Here is a tiny trained network, its code and every weight. The questions are about switching its units off for an input and a class, where a switched-off unit gives its printed mean instead of its output.

import numpy as np


def w(rows, s, z=0):
    codes = np.array(rows[::2]) - 128.0
    scale = np.full(codes.shape[1], s)
    scale[-1] = z or s
    return codes * scale


def f(y):
    return y / 2 * (1 + np.tanh(0.7978845608 * (y + 0.044715 * y**3)))


def log_softmax(a):
    a = a - a.max(-1, keepdims=True)
    return a - np.log(np.exp(a).sum(-1, keepdims=True))


def net(x, mask):
    res = np.array(x, float).reshape(1, 2) / 4 @ E
    y = f(res @ A[0][:, :-1].T + A[0][:, -1])
    res = res + np.where(mask, y, B[0][:, -1]) @ B[0][:, :-1]
    return log_softmax(res[-1] @ U[:, :-1].T + U[:, -1])


A, B = {}, {}
E = w([
[176,254,184,190,200,153],'x0',
[211,134,107,23,144,34],'x1',
],0.012)
A[0] = w([
[254,138,70,44,120,78,134],'neuron 0',
[220,162,140,151,228,161,124],'neuron 1',
[205,194,110,164,162,231,133],'neuron 2',
[180,214,163,160,125,121,107],'neuron 3',
[220,163,124,45,95,96,93],'neuron 4',
[123,24,97,56,94,134,106],'neuron 5',
[84,22,85,83,120,171,140],'neuron 6',
[130,189,156,142,135,109,112],'neuron 7',
[86,182,145,144,186,83,154],'neuron 8',
[207,94,230,94,124,51,106],'neuron 9',
[154,129,139,122,122,101,251],'neuron 10',
[27,126,168,211,115,217,124],'neuron 11',
[229,175,142,78,105,52,132],'neuron 12',
],0.0097,0.016)
B[0] = w([
[85,146,84,134,42,161,232],'neuron 0',
[177,110,103,103,81,60,201],'neuron 1',
[179,113,86,96,92,70,202],'neuron 2',
[131,89,149,100,132,22,183],'neuron 3',
[68,97,238,172,88,108,187],'neuron 4',
[126,88,126,121,179,63,198],'neuron 5',
[203,52,106,83,105,61,204],'neuron 6',
[158,138,164,155,114,85,156],'neuron 7',
[159,69,52,72,130,114,176],'neuron 8',
[40,162,250,215,86,120,176],'neuron 9',
[236,131,5,76,151,222,250],'neuron 10',
[68,114,145,141,30,152,219],'neuron 11',
[123,151,159,123,69,155,215],'neuron 12',
],0.011,0.016)
U = w([
[182,73,133,77,131,14,100],'0',
[75,139,157,136,8,183,129],'1',
[206,135,87,70,151,247,254],'2',
[88,170,219,148,110,134,88],'3',
[118,126,165,139,188,165,79],'4',
[83,161,156,107,202,210,88],'5',
],0.011,0.0083)

Each question gives the input, the list of numbers given to net, and the class t.
The units are the neurons (one row each of A and B). Each row of codes is followed by its name. A weight is (code - 128) times the scale printed after its matrix; where a second scale follows, it is the last column's (A, B and U).
mask holds one flag per neuron, in row order. A switched-off neuron (its flag False) gives its mean, the last column of its row in B, instead of its output. The means were averaged over made-up inputs and are rounded, as every weight is.
A unit's drop is (log p(t) with every unit on - log p(t) with that unit switched off) / (log p(t) with every unit on - log p(t) with every unit switched off).
The circuit of an input: a set's keep is (log p(t) with only the set's units on - log p(t) with every unit switched off) / (log p(t) with every unit on - log p(t) with every unit switched off). Starting from the 12 units with the biggest drops (on a tie, the unit counted first), units are removed one at a time, each time the one whose removal leaves the highest keep (on an exact tie, the one counted first), for as long as the keep stays at least 0.8.
circuit, biggest first: the units of the circuit, biggest drop first
most important unit: the unit with the biggest drop
k most important neurons: the k neurons with the biggest drops, biggest first
drop when u is switched off: that unit's drop, to one decimal
input [1,-3], class 2: circuit, biggest first : neuron 9; neuron 4
input [8,-7], class 0: circuit, biggest first : neuron 2
input [-3,2], class 2: 3 most important neurons : neuron 3; neuron 1; neuron 2
input [6,7], class 1: 3 most important neurons : neuron 0; neuron 12; neuron 9
input [-3,1], class 2: 2 most important neurons : neuron 3; neuron 1
input [-5,-5], class 0: 4 most important neurons : neuron 6; neuron 0; neuron 12; neuron 9
input [3,2], class 2: 2 most important neurons : neuron 6; neuron 5
input [4,-3], class 0: 2 most important neurons : neuron 0; neuron 2
input [6,-6], class 0: 3 most important neurons : neuron 2; neuron 0; neuron 3
input [-7,-5], class 0: drop when neuron 6 is switched off : 0.5
input [5,-5], class 0: drop when neuron 12 is switched off : 0.2
input [3,4], class 1: drop when neuron 4 is switched off : 0.1
input [1,7], class 1: drop when neuron 11 is switched off : 0.0
input [-3,4], class 1: most important unit : neuron 0
